Below are the code and all the weights of a small trained network. Each question names an input and a class and asks about switching units off, where a switched-off unit gives its printed mean instead of its output.

import numpy as np


def w(rows, s, z=0):
    codes = np.array(rows[::2]) - 128.0
    scale = np.full(codes.shape[1], s)
    scale[-1] = z or s
    return codes * scale


def f(y):
    return np.maximum(y, 0)


def log_softmax(a):
    a = a - a.max(-1, keepdims=True)
    return a - np.log(np.exp(a).sum(-1, keepdims=True))


def net(x, mask):
    res = np.array(x, float).reshape(1, 8) / 4 @ E
    y = f(res @ A[0][:, :-1].T + A[0][:, -1])
    res = res + np.where(mask, y, B[0][:, -1]) @ B[0][:, :-1]
    return log_softmax(res[-1] @ U[:, :-1].T + U[:, -1])


A, B = {}, {}
E = w([
[116,117,126,134,128,113,119,135,159,121],'x0',
[138,151,133,131,132,137,138,127,111,142],'x1',
[110,166,153,2,154,27,189,210,67,83],'x2',
[120,152,135,142,150,125,131,123,141,104],'x3',
[160,137,132,131,124,146,146,130,116,109],'x4',
[119,108,141,127,110,97,104,132,155,137],'x5',
[119,107,102,137,129,119,143,131,134,109],'x6',
[29,138,197,192,35,200,170,193,79,84],'x7',
],0.0056)
A[0] = w([
[138,105,117,211,89,179,110,24,166,160,48],'neuron 0',
[114,160,158,42,146,44,169,251,102,109,92],'neuron 1',
[135,154,45,117,164,105,153,81,152,115,204],'neuron 2',
[33,130,185,175,5,170,174,173,82,95,203],'neuron 3',
[158,96,119,211,138,209,59,88,172,127,17],'neuron 4',
[227,120,44,48,220,78,48,55,136,132,255],'neuron 5',
[33,170,184,178,66,152,120,178,109,91,132],'neuron 6',
[130,118,101,178,103,177,67,74,144,143,13],'neuron 7',
[151,91,143,137,51,122,119,150,117,68,86],'neuron 8',
[14,136,174,154,62,208,154,192,101,105,238],'neuron 9',
[103,141,155,3,166,36,169,222,88,78,56],'neuron 10',
],0.0046,0.00042)
B[0] = w([
[45,204,105,198,70,173,58,153,55,69,214],'neuron 0',
[74,158,58,180,45,139,107,220,3,38,235],'neuron 1',
[166,111,144,114,143,66,138,112,168,145,172],'neuron 2',
[205,56,165,38,239,73,176,87,196,182,244],'neuron 3',
[82,194,76,197,83,183,81,158,109,88,210],'neuron 4',
[158,47,196,33,192,53,172,64,231,172,255],'neuron 5',
[210,100,149,72,184,72,159,131,189,144,215],'neuron 6',
[60,175,90,156,62,162,111,152,61,134,188],'neuron 7',
[132,129,130,101,146,161,124,101,123,177,155],'neuron 8',
[180,34,201,72,161,98,200,49,164,211,235],'neuron 9',
[85,170,66,165,42,217,88,213,64,140,247],'neuron 10',
],0.0051,0.0047)
U = w([
[229,38,226,65,253,71,179,64,175,193,254],'0',
[61,221,32,159,22,179,65,192,63,82,2],'1',
],0.0062,0.00055)

Each question gives the input, the list of numbers given to net, and the class t.
The units are the neurons (one row each of A and B). Each row of codes is followed by its name. A weight is (code - 128) times the scale printed after its matrix; where a second scale follows, it is the last column's (A, B and U).
mask holds one flag per neuron, in row order. A switched-off neuron (its flag False) gives its mean, the last column of its row in B, instead of its output. The means were averaged over made-up inputs and are rounded, as every weight is.
A unit's drop is (log p(t) with every unit on - log p(t) with that unit switched off) / (log p(t) with every unit on - log p(t) with every unit switched off).
The circuit of an input: a set's keep is (log p(t) with only the set's units on - log p(t) with every unit switched off) / (log p(t) with every unit on - log p(t) with every unit switched off). Starting from all 11 units, units are removed one at a time, each time the one whose removal leaves the highest keep (on an exact tie, the one counted first), for as long as the keep stays at least 0.8.
circuit, biggest first: the units of the circuit, biggest drop first
k most important neurons: the k neurons with the biggest drops, biggest first
drop of u: that unit's drop, to one decimal
input [1,6,-3,-8,4,-6,3,-2], class 1: circuit, biggest first : (neuron 3)
input [-2,1,3,-4,-4,4,-3,-1], class 1: circuit, biggest first : (neuron 3; neuron 9)
input [2,3,7,1,8,4,1,-6], class 1: 3 most important neurons : (neuron 10; neuron 1; neuron 3)
input [-5,2,5,2,-3,2,7,7], class 0: 3 most important neurons : (neuron 3; neuron 9; neuron 6)
input [0,6,-7,-3,-8,-2,7,-5], class 1: 2 most important neurons : (neuron 0; neuron 4)
input [3,3,7,2,-8,8,-4,7], class 0: 4 most important neurons : (neuron 3; neuron 9; neuron 6; neuron 0)
input [0,-4,6,4,-4,-2,4,-4], class 1: 2 most important neurons : (neuron 10; neuron 1)
input [7,-5,-6,2,-2,5,2,6], class 0: drop of neuron 9 : 0.8
input [8,-1,5,-4,8,-6,-4,6], class 0: drop of neuron 3 : 0.7
input [-8,4,2,-6,-2,6,5,-1], class 1: drop of neuron 5 : 0.2
